Below is a small trained network, with its code and all its weights. Each question gives an input and a class and asks what happens when units are switched off, that is, made to give their printed mean instead of their output.

import numpy as np


def w(rows, s, z=0):
    codes = np.array(rows[::2]) - 128.0
    scale = np.full(codes.shape[1], s)
    scale[-1] = z or s
    return codes * scale


def f(y):
    return y / 2 * (1 + np.tanh(0.7978845608 * (y + 0.044715 * y**3)))


def log_softmax(a):
    a = a - a.max(-1, keepdims=True)
    return a - np.log(np.exp(a).sum(-1, keepdims=True))


def net(x, mask):
    res = np.array(x, float).reshape(1, 3) / 4 @ E
    y = f(res @ A[0][:, :-1].T + A[0][:, -1])
    res = res + np.where(mask, y, B[0][:, -1]) @ B[0][:, :-1]
    return log_softmax(res[-1] @ U[:, :-1].T + U[:, -1])


A, B = {}, {}
E = w([
[93,19,96,120,172,63,152,102],'x0',
[195,87,107,143,154,131,156,187],'x1',
[107,195,54,208,133,129,248,88],'x2',
],0.015)
A[0] = w([
[240,172,146,144,127,194,180,131,255],'N0',
[165,156,246,116,92,169,36,184,167],'N1',
[74,90,39,168,122,84,202,119,177],'N2',
[93,85,218,107,37,182,89,96,184],'N3',
[80,200,219,113,76,159,113,85,169],'N4',
[189,77,162,100,137,108,28,222,154],'N5',
[103,80,83,53,255,46,156,127,195],'N6',
],0.0099,0.0086)
B[0] = w([
[207,158,10,102,183,151,178,154,230],'N0',
[68,68,131,81,204,82,190,195,254],'N1',
[108,130,155,221,136,117,172,64,236],'N2',
[132,222,173,75,144,124,81,139,220],'N3',
[72,233,98,96,125,146,101,157,217],'N4',
[243,25,142,80,80,94,88,129,254],'N5',
[76,63,234,201,215,100,104,94,247],'N6',
],0.011,0.016)
U = w([
[137,92,103,106,43,156,87,111,2],'0',
[53,85,144,230,200,90,188,79,165],'1',
[76,162,115,14,181,101,89,233,151],'2',
[171,195,24,189,118,229,166,76,233],'3',
[144,31,213,75,136,77,37,100,189],'4',
[63,151,93,138,46,76,130,81,55],'5',
[98,171,115,77,89,171,37,1,75],'6',
[216,15,87,67,151,103,164,213,101],'7',
],0.0087,0.0035)

Each question gives the input, the list of numbers given to net, and the class t.
The units are the neurons (one row each of A and B). Each row of codes is followed by its name. A weight is (code - 128) times the scale printed after its matrix; where a second scale follows, it is the last column's (A, B and U).
mask holds one flag per neuron, in row order. A switched-off neuron (its flag False) gives its mean, the last column of its row in B, instead of its output. The means were averaged over made-up inputs and are rounded, as every weight is.
A unit's drop is (log p(t) with every unit on - log p(t) with that unit switched off) / (log p(t) with every unit on - log p(t) with every unit switched off).
The circuit of an input: a set's keep is (log p(t) with only the set's units on - log p(t) with every unit switched off) / (log p(t) with every unit on - log p(t) with every unit switched off). Starting from all 7 units, units are removed one at a time, each time the one whose removal leaves the highest keep (on an exact tie, the one counted first), for as long as the keep stays at least 0.8.
units of the circuit, in order: the units of the circuit, biggest drop first
top k neurons: the k neurons with the biggest drops, biggest first
drop when u is switched off: that unit's drop, to one decimal
input [-3,2,1], class 3: units of the circuit, in order => [N1; N6]
input [-2,4,-7], class 7: units of the circuit, in order => [N5; N1]
input [8,-8,-3], class 1: units of the circuit, in order => [N5]
input [-2,1,-5], class 7: units of the circuit, in order => [N5; N6]
input [-5,1,-7], class 2: top 4 neurons => [N3; N4; N1; N2]
input [-3,-1,-8], class 2: top 3 neurons => [N3; N1; N4]
input [0,2,6], class 3: top 3 neurons => [N6; N1; N0]
input [-1,7,3], class 3: top 2 neurons => [N5; N1]
input [-1,1,-7], class 7: top 3 neurons => [N5; N1; N6]
input [-3,-5,2], class 2: top 2 neurons => [N2; N4]
input [-2,3,2], class 3: top 2 neurons => [N5; N1]
input [2,-7,-5], class 2: top 2 neurons => [N4; N3]
input [-5,1,-5], class 2: top 2 neurons => [N3; N4]
input [-2,5,2], class 3: units of the circuit, in order => [N1]
input [7,-5,-2], class 1: top 2 neurons => [N5; N6]
input [0,8,5], class 3: top 2 neurons => [N0; N1]
input [5,2,-1], class 1: drop when N3 is switched off => 0.2
input [0,-5,-7], class 2: drop when N3 is switched off => 0.1
input [-3,8,8], class 3: drop when N4 is switched off => 0.0
input [-4,-1,2], class 3: drop when N0 is switched off => 0.1
